Each row, then the group of its hidden value:
[-309  291 -103  -79 -474  300   56 -233  224 -172  186  128    4 -179
  265  315   14  -54 -196 -424 -225   -1 -341 -401  523  195  201 -100
   67  228  528  389 -101   77 -444 -403 -156  150  318   92  481 -757
 -320] : Z567
[  51  219 -100   77 -469  366  270 -101  161 -334  109  107   61  -31
  339  -36 -178  175 -203 -270  -99  166 -376 -405  608  277  326   59
  155  334  495  464  -99  240 -284 -329 -190  234  476   -9  772 -667
 -162] : z86
[-299  230  347 -103 -209  510  403  -62 -137  -53  174 -135   96 -346
  -44   55  378  224   70 -140 -358  305  299 -377 -170  361 -329 -216
 -251 -124   33  198  415  124 -311 -403 -496  140 -228  153  -23 -444
  441] : z86
[ -29  104   93  -14   22   15  277  -56 -156   28 -185   59  176   -1
 -294 -519 -138  216  213 -165   76  -82  203   56 -357 -112 -624   49
  -27 -268 -185  164  434   30  -68 -341 -569   88 -169  131  -62    0
  561] : z44
[ 418  221  -79  229 -420  367  447  -64  208 -419   25  152  224   47
  367 -286 -238  331 -218  -99  -37  267 -358 -382  590  319  271  203
  207  368  438  533  -70  299 -169 -277 -231  239  504  -30  871 -624
  -53] : z44
[ -75  146  274  -76  -31  266  319  -21 -183    1   -9  -19  127 -186
 -239 -351  103  239  170 -176  -76  123  345  -73 -358  142 -578 -102
 -116 -241 -194  220  434  110 -105 -381 -509  117 -228  170  -44 -221
  572] : Z695
[ 304 -148 -293  349   17 -349  269  227 -277  188   23   90  299  184
 -116 -477 -463  288  209  206 -256  477 -314   34 -216 -119  -54  568
 -273  -39 -201  116  298  188 -113   55  -43  179   62  -54 -213  102
  273] : z44
[ 322   97  112   10  -57  117  322 -167  405 -251  264  -34  343    2
 -191  115  127 -133  153 -252  108 -100   -7 -394  313  408  142  -59
  353  119  222  255 -332   -2   16   37  283  116  434   79  561 -407
  190] : Z137
[-444  325  275  -86 -342  572  294 -211   26  -35  248 -106  104 -402
   37  462  550   54  -97 -224 -480  244  185 -563   54  438  -78 -282
 -258  -34  321  214  258    3 -491 -343 -329  163 -110  138  -81 -669
  128] : Z137
[  25  -30 -183   -8  169 -676 -312 -145  292    4  126  -36  316  238
  -92   95   37 -435  143   40   72 -333  -46 -131  -82  116 -119   37
  373  137  141 -279 -395  -99   60  259  387 -241   44  135  126  129
  -65] : Z137
[-137 -251 -153  -68   92 -282 -275 -314 -221   38 -167   11   38  -17
  153  -92  144  156 -440  413  110   36   32 -147   60  114  267 -183
  161  256  215 -438    6   67    5  420  -57  -95  -43 -215 -286  199
 -161] : z796
[  40 -192 -210  114   39 -298 -214 -135 -265  -63 -226    7  125  137
  338 -322    3  245 -473  581   43  185  -28 -166  -23  150  151   43
  127  323  231 -370   23  150    0  347 -197 -141 -125 -178 -130  218
 -138] : Z695
[ -95 -415 -198 -469  204 -204 -616  -84 -444  271  169  334 -226 -372
  -32 -289 -219  104 -431   18  197  194  -77  361 -194  -89 -169 -231
   13   21 -384   71 -152  119   45   53  100 -166 -198    4 -409 -283
 -380] : Z567
[ -12  -61 -205   81   62 -629 -233 -111   76  -23    3  -58  226  217
  204 -105  -15 -106   -9  299  -63  -48  -98 -137  -26  120   23   83
  250  297  183 -382 -119  142   25  241  127 -193  -17    9  132  237
  -62] : z146
[ 207 -234 -195   99   65 -383  -76   51 -310  306  109  176   32  -67
 -127 -417 -320  269   60   28 -155  448 -174  241 -117  -42  113  196
 -130   63 -310   56  252  364   19  119  226  211  127  -89 -224  -30
   64] : z50
[ -72 -219 -139   -3  100 -252 -343 -338 -191   48 -187   19   65   -1
  112  -42  232  100 -528  400  124   22  105 -175   42  202  312 -198
  188  260  267 -423  -61   20    7  501   40  -72  -28 -216 -342  130
 -218] : Z137
[ -80 -331 -183  -86  102 -124 -274 -153 -428  -41 -211   33   -1   -1
  250 -306    3  281 -595  553  187  171   19 -127  -51  112  133 -105
   94  235  139 -345  -27   61    8  354 -269 -163 -184 -215 -289  168
 -160] : z86
[-149 -336 -139 -167  138 -135 -331 -335 -310   48 -161   56  -16 -105
   83  -76  172  170 -582  399  217   36   80 -133   40  123  270 -265
  147  196  173 -378  -71  -24    9  454  -66 -105  -77 -238 -422  109
 -219] : Z567
[-150 -409 -134 -277  168  -30 -381 -327 -398   52 -143  109  -89 -196
   61 -115  135  213 -676  379  307   57   84  -77   29  107  238 -331
  138  163   95 -306 -117  -42   30  433  -99 -122 -107 -247 -465   31
 -268] : Z567
[ -35 -480 -213 -411  168    6 -469   10 -608   35   16  253 -185 -267
  214 -473 -264  314 -667  373  285  319  -89  179 -171  -14 -156 -158
    7  117 -248    6 -170  108   47   94 -257 -260 -310  -87 -308 -171
 -334] : Z695
[-152 -468 -185 -523  204  -51 -625 -146 -511  201  108  317 -261 -412
   12 -240 -143  154 -620  114  287  176  -45  267 -134  -42  -82 -326
   32   45 -287   25 -210   46   31  129    1 -194 -220  -68 -470 -288
 -440] : Z567
[ 116    0    6 -196  138 -394  114   10  416 -145  453  -92  389   64
 -171  123  -36 -393  508 -153   22 -230 -110 -209  -33  177 -326   36
  322   23  -70   33 -435  -44   66  -75  318 -246   99  292  503 -107
  231] : z50
[ 116 -300 -235 -109   89 -354 -357   89 -428  260  111  264 -115 -150
   42 -524 -397  254 -175   72  -27  420 -175  362 -182  -74  -78   87
  -74  102 -377   96  103  366   50   13  108   21  -58  -24 -191 -134
 -156] : z146
[-115 -258 -164  -36   74 -246 -257 -209 -295   -9 -169  -16   36   24
  236 -183   87  202 -462  496   89  121   20 -167    5  141  214 -113
  124  274  201 -427    3   99    0  386 -143 -128 -110 -201 -234  212
 -135] : z146
[-212  253 -144  -30 -492  282  138 -114  151 -251  159  108   -1  -83
  361  109 -167   56 -155 -345 -201   89 -426 -379  537  171  193   18
   72  278  487  416  -77  181 -391 -446 -244  153  347   69  654 -677
 -245] : z146
[-109 -437 -196 -488  201 -213 -556  -67 -469  248  163  322 -233 -371
   -7 -347 -269  160 -381   43  195  217 -105  374 -180 -120 -181 -222
    4   28 -414   53 -100  167   63   17   40 -166 -195   -9 -357 -225
 -326] : z796
[  75  -45 -146 -107  176 -645 -102   42  301  -98  274  -76  348  237
  -69  -53 -169 -396  409   -4   71 -282 -147 -101 -129   53 -348  137
  358   84  -40 -138 -403  -22  100   17  262 -314   11  246  415  126
  136] : z146
[  77 -144 -304  305   10 -287  357  259 -269  181   77  -20  319  227
 -250 -249 -438  136  346  119 -280  350 -345 -120 -243 -170  -65  582
 -343 -165 -123   73  246   -9 -230   40  -82  179   47  -27 -297  154
  378] : Z695
[-180   55  183 -143   54   98  197  -53 -198   62  -71  -15   55  -84
 -428 -365  -31  101  265 -321  115 -126  312   33 -364  -23 -546 -124
   -9 -313 -223  135  363   14  -44 -301 -416  128 -134  138  -86  -48
  598] : z86
[ 279  103  119  -11  -52   41  359 -155  423 -234  305  -59  360   -9
 -157  130  128 -128  255 -220   30  -79  -32 -385  283  379   84  -40
  318  118  175  205 -280   38    7   -6  265   75  386  106  573 -347
  234] : Z567
[ 115  -25 -140  -79  175 -663  -94   83  304 -107  282  -81  372  258
  -52  -91 -174 -397  429   19   48 -255 -136  -94 -171   72 -405  173
  350   90  -62 -128 -402   -5  108    0  255 -333  -21  273  438  125
  155] : z86
[ 290  145   65   84 -294  480  341 -239  273 -311  128   73  179  -75
  -15   93   89   94 -211 -315   94   69 -113 -472  594  461  464  -98
  284  234  451  446 -240   85 -127  -20  116  332  609  -69  607 -679
  -24] : Z137
[ 249  153   21   78 -313  459  306 -230  275 -307  131   91  162  -57
    1  107   42   62 -217 -346   92   38 -166 -467  612  418  456  -78
  280  232  474  463 -265   64 -153  -52  110  318  615  -62  619 -697
  -77] : Z137
[-470  352  159  -68 -460  472  283  -96   12 -120  259  -85   51 -325
  310  315  311  123  -64 -179 -561  322  -36 -523  154  355  -95 -147
 -254  105  355  246  275  165 -524 -518 -461  105  -98  167  216 -654
   43] : z146
[ 202  273 -149  182 -494  333  343  -63  190 -383   40  167  176   23
  474 -182 -254  267 -254 -120 -148  236 -446 -396  567  238  187  211
  123  361  498  523  -51  259 -300 -397 -340  172  397   23  806 -665
 -177] : z44
[-180  376 -145   88 -538  268  224  -34  136 -266  106  116  141  -71
  550   16 -136  148 -191 -116 -407  232 -414 -411  345  158 -100  174
  -80  268  480  421   83  190 -495 -591 -522   30   73  162  565 -669
 -219] : z44
[-505  368  101  -84 -449  461  162 -208  121  -82  263  -28   64 -326
  203  513  370  -38 -145 -303 -491  167  -64 -553  235  346    4 -196
 -190   81  460  274  116   11 -563 -428 -293  122   -6  158  122 -757
 -117] : Z137
[ 411  107   90  101 -143  173  457  -32  291 -348  201  -44  319   70
   -2 -145  -50   74  151 -142   63   85  -93 -380  337  401  130   78
  306  198  201  314 -204  180   23  -82   78  150  432   52  766 -372
  270] : z86
[-165 -407 -144 -261  145  -71 -310 -246 -434   17 -134   69  -86 -152
  136 -202   45  260 -585  426  258  109   34  -74    1   71  180 -261
  110  176   61 -327  -56   32   28  363 -187 -143 -136 -231 -365  105
 -186] : z50
[  20  -42 -126 -167  189 -662 -138  -79  367  -52  281  -47  330  167
 -137   55  -87 -437  410  -85   91 -371 -119  -81  -75   32 -301   38
  388   66  -26 -165 -402  -59   92   45  330 -296   54  238  342  102
   96] : z796
[-430  327  -51 -118 -466  300   67 -216  198 -124  239   79   13 -238
  261  390  102  -80 -132 -407 -344   31 -280 -423  402  200   71 -128
  -30  171  479  347  -20   59 -498 -466 -220  104  174  149  370 -744
 -258] : Z567

Next part:
[ 218  -36 -277   44 -125 -430   79 -191 -142 -240  -52   96  118  -22
  -57 -162  143  -58   47 -452  186   91 -215   73 -109  173  220 -372
  -70  -69  125 -213 -325  141 -184 -119  316   -9 -220 -205  169  -94
   -3] : z58
[-179   83 -102 -186 -247 -136 -130 -454   68  -60  170  -85 -232 -294
   90  126   25  125 -208 -385 -348 -328  -92   32  -60  100  337 -480
  295  -39  155  215  -73  191  180  132  -17  204  219 -111  -85 -323
  172] : z58
[  -6 -206  191 -320   71  448  139  380  -58  354 -599  291  -77  -47
 -207 -333  354  369 -115   65  -29   -5  174  -91  -52  102 -152  159
   -4  156 -123 -195  225  306 -299  298  -31  246  218  115  473  186
  140] : z58
[ -83 -170    9  106 -143   58   21  -90  -27  136  -24 -130  226  225
 -103  284 -177 -236  364   44  138  104 -330   15   67 -331   56  -28
  -55 -126   72 -318 -138 -265  197 -155   30 -308  -72 -173 -343   76
 -151] : z656
[  48   82   17  144  -91   91  -73   -3 -123  237 -235 -199  583  127
 -128  -19 -106  -88  157  153  297   99  -28 -118  243 -313  -32  135
   58 -106   67 -544  -32 -213   46   55  -25 -290 -139  -68 -240  290
 -283] : z709
[ 224   47 -236   26 -104 -382  124  -48  -78 -236 -139  149  186   20
 -124 -206  142   29   79 -268  361  164  -13  -52   -1  182  154  -85
  -61  101  117 -250 -165  169 -187  -86  246   31 -229  -67  236   18
  -77] : Z470
[ -47 -109   39  206 -176  165  -52  -45  -86  174 -161 -161  383   73
  -83  136  -59 -130  181   19  169  -23 -267  -14  165 -446  -11  -37
  -46 -118   66 -513  -47 -253   88   22   39 -264 -113 -163 -246  170
 -181] : z709
[  11  -63  274 -502  295  308  227  378   74  403 -387  368 -347  224
 -403 -194  -64  172   85  326   -3  259  450  -25  -41  346  -71  298
   39  230 -202  -65  -18  171 -101   62 -262  107  373  111  293   38
  118] : z849
[-135 -357  350 -184  197  474   88  221   38  471 -374  422 -550  131
   26   43  -27  -46   35 -116 -513  -38 -249  237 -281  188 -221 -263
  143  137 -431  -44 -275  -18  -72 -226   -2   89  454 -153  142 -223
  298] : z124
[ 163  -58 -238  -80  -36 -555  167 -214   13 -207  154  184 -191  196
 -160   66 -160 -224  317 -300  182  256 -176  129 -150  268  273 -296
  -83   34   63    0 -466   60   61 -410  179 -117  -98 -200  -11 -228
   -5] : z822
[ 192  -45 -231   32  -66 -447  145 -185  -87 -308   75  165  -74   62
 -134  -43    7 -162  113 -422  159  168 -194  165 -129  242  283 -398
 -135  -41  101 -211 -450   45 -138 -188  278  -33 -177 -256  136 -218
   49] : Z470
[-338   34   39   41 -261  157   74 -167  201 -415   87   30 -108  -56
  204  401   76   63  -33 -184 -145 -152 -147 -136   -4  146  204   36
  287  215  156  101  150  -33   89   57  129  317  113  -14  -42 -311
  162] : z849
[ -28 -103    8   57 -116   75   44  -59  -77  102  -15 -173  271  175
 -277  186 -156 -178  273  107  238  128 -143   30  157 -352  138   -5
 -169 -191  158 -469 -122 -260  119   62  -39 -313 -111 -181 -264  128
 -159] : z849
[ -74 -284  172 -450  103  148  123   62  100  386 -127  351 -727   -4
 -309  -24  -58  105   45  -67 -309  -54   53  214 -181  135   73 -290
  -55  129 -183  106 -188  212   80  -38 -194  100  436  -93  200 -219
  266] : z822
[ 153  -24 -246   52 -186 -380  120  -71  -11 -249 -126  164  135    9
  -40 -110  162   45  149 -288  345   95 -121  -95  -17  109  121  -57
  -33  184  116 -136  -77  195 -100 -176  268   60 -212  -34  196    3
  -76] : z822
[-100  438  -35  -50 -231  -71 -159 -315  102 -188   48 -125   91 -394
  -22  -58   19  281 -414 -132   -2 -337  407 -177  287   59  280  -80
  366  177  216 -119  146  141   82  396 -140  276  118   32   34 -150
   -1] : z849
[ -38 -194  202 -444  136  216  152  233  121  420 -321  369 -487   78
 -295 -123   -9  196   91  136 -103   46  219   17  -88  165  -71   74
   32  268 -201   68   10  251   27  -40 -210  125  389   67  254  -28
  147] : z849
[ -39 -144  374  -56  168  592    9  309  -54  416 -563  347 -215  -87
  -17 -237  153  157 -284  -75 -335 -159   35  122  -58   94 -267 -141
  162  167 -362 -397  -92   13 -290  150  -11  194  343  -95  341  -49
  216] : z124
[  -9 -178  -81 -198  -31  -67   78 -108 -122  264    1 -170  211  345
 -234  176 -185 -227  449   77  106  314 -260   37  -69 -103  176  -63
  -90 -329  123 -127 -226 -116  159 -124  -20 -358  -45 -132 -342  126
 -121] : z58
[-188  360   89  -79  -25  118   97  -89  123 -388   71  -30   91   71
   -5  207  -99   30 -121   65   13  108  312 -174  125  412  266  242
  347  130  172  -85   26 -105  -27  211  -33  246  105   25  -37 -234
   70] : z849
[ -15 -318  140 -596  164  189  146  205   24  587 -380  345 -485  114
 -253 -197   79  209  138   42 -246   89   62   52 -259  245  -67  -70
   38   94 -219  228  -40  375  -14  -71 -158  100  421   64  254   14
  197] : z58
[-147  402   53 -144  -92   61  -42  -69  163  -68 -144  -27  207  -50
   80    7  -24  233 -138  128   61  -42  399 -351  195  278   79  355
  520  301   85   63  252  125   84  138 -122  261  167  211  -22  -19
  -61] : z656
[ -61 -238  256 -429  200  240  154  226  130  479 -296  404 -578  166
 -243  -44 -108   83  151  124 -217   83  119   88 -160  218 -107    5
   70  248 -293  103 -124  163   66 -187 -200   70  448    7  173 -106
  177] : z656
[-159  277  -36 -210 -142  -25  -13 -189  101 -140   11  -54   58  -99
   21   61   23  197 -135  -56  -50  -54  230 -204   80  275  250   73
  359  119  171  118  133  163   69  208  -61  256  140  106   -8 -123
   46] : Z470
[-306   67  -46  -90 -268   59   45 -203  154 -308   55  -20  -10  -48
  217  311  122  126   -6 -192 -145  -96 -135 -197  -50  223  230   43
  343  149  185  242  190  106   96   65  124  316  101   72  -53 -220
  130] : Z470
[ -20 -185  177 -532  168  181  175  265  106  479 -347  366 -447  138
 -332 -162   -5  218  148  187  -67  132  261  -20 -109  223  -66  142
   31  250 -193  129   28  307   23  -49 -227  111  385  125  259   36
  124] : z822
[-171  290   -7   15 -239  -39 -194 -318  143  -48  -23  -45   19 -300
  233   60    1  186 -271 -228 -190 -361   80 -162  126   77  115 -150
  514  240   43   74   94  123  170   67  -31  252  191   29  -77 -198
   21] : z709
[-266  188   10  -78 -216   74   45 -127  201 -286    0   -2   51  -31
  146  247   49  160  -25  -28   -9  -72   90 -276   77  217  165  238
  385  271  162  159  250   81  113   77   26  305  116  132  -40 -158
   50] : z849
[  17 -223  176 -464  181  245  157  229  -26  420 -354  327 -406   61
 -314 -225   88  180    1   23 -180   91  151  106 -166  235  -11  -93
  -38   61 -175  -34 -100  252 -140   97 -129  120  335  -10  325  -19
  208] : z58
[  30   -8  247 -358  168  287   66  287   68  466 -470  329 -262  -31
 -270 -313   39  292 -113  184  -42  -24  417  -60   48  159 -154  155
  142  309 -230 -129   72  247  -83  115 -240  165  368  109  329   75
   75] : z656
[ 210   94 -143  138  -36 -340   61  -57  -40 -154 -177  203  154   65
   37 -159   13  -78   70 -278  232  125  -77  -24  -21  234   21 -116
  119  183  -49 -246 -285   55 -137 -295  255    0 -143 -110  132  -66
  -85] : z709
[ -59 -165   -4  111 -131   26 -110 -147  -66  390 -141 -119  263  186
   95  192 -174 -231  331  -78  -47   20 -473   25  -18 -303  -79 -186
  141 -130  -87 -197 -201 -190  228 -323   61 -334    1 -151 -411  103
 -163] : z124
[ -35 -284  205 -453  161  359  161  267  -26  426 -412  318 -373   64
 -249 -191  156  207   -4   25 -226   60   83   74 -193  212  -56  -52
  -12   57 -177  -17  -20  248 -165  123  -96  157  351    4  331    1
  233] : z58
[ -17 -141  259 -383  207  316  191  307   69  340 -341  353 -393  127
 -346 -136  -20  149   39  190  -61  125  289   44  -47  209  -60  128
  -10  207 -188 -124  -45  129  -89   62 -196  113  343   22  285  -23
  151] : z849
[ 170  -42 -216   23  -91 -478  131 -175   10 -235   62  185 -105   90
 -121    3  -67 -145  213 -315  228  145 -151   82  -77  167  205 -259
  -74  105   62 -117 -363   64    4 -325  204  -62 -133 -184   68 -176
  -27] : z849
[  -8  -67  -46   14 -144   84   33  -21 -134  110 -119 -201  426  131
 -240   65   -9  -60  210   85  273  140 -110  -57  150 -300  131   58
 -136 -213  196 -450   -4 -141   19  177    8 -236 -162  -89 -169  233
 -173] : Z470
[ 218   -3 -204   79  -71 -353  132 -106 -124 -302  -31  141   72   15
 -159 -133   85  -87   35 -364  249  151 -105  110  -44  178  234 -295
 -152  -25  117 -359 -355   45 -222  -55  274  -12 -224 -222  208 -114
    6] : Z470
[ 158   -6 -190   -8  -74 -450   77 -138   45  -65  -56  198  -36  112
  -24  -41  -78  -94  242 -238  205  131 -128  -16  -72  179   77 -141
   81  195  -24  -12 -273  123   64 -427  165  -59  -69  -85   24  -96
  -86] : z656
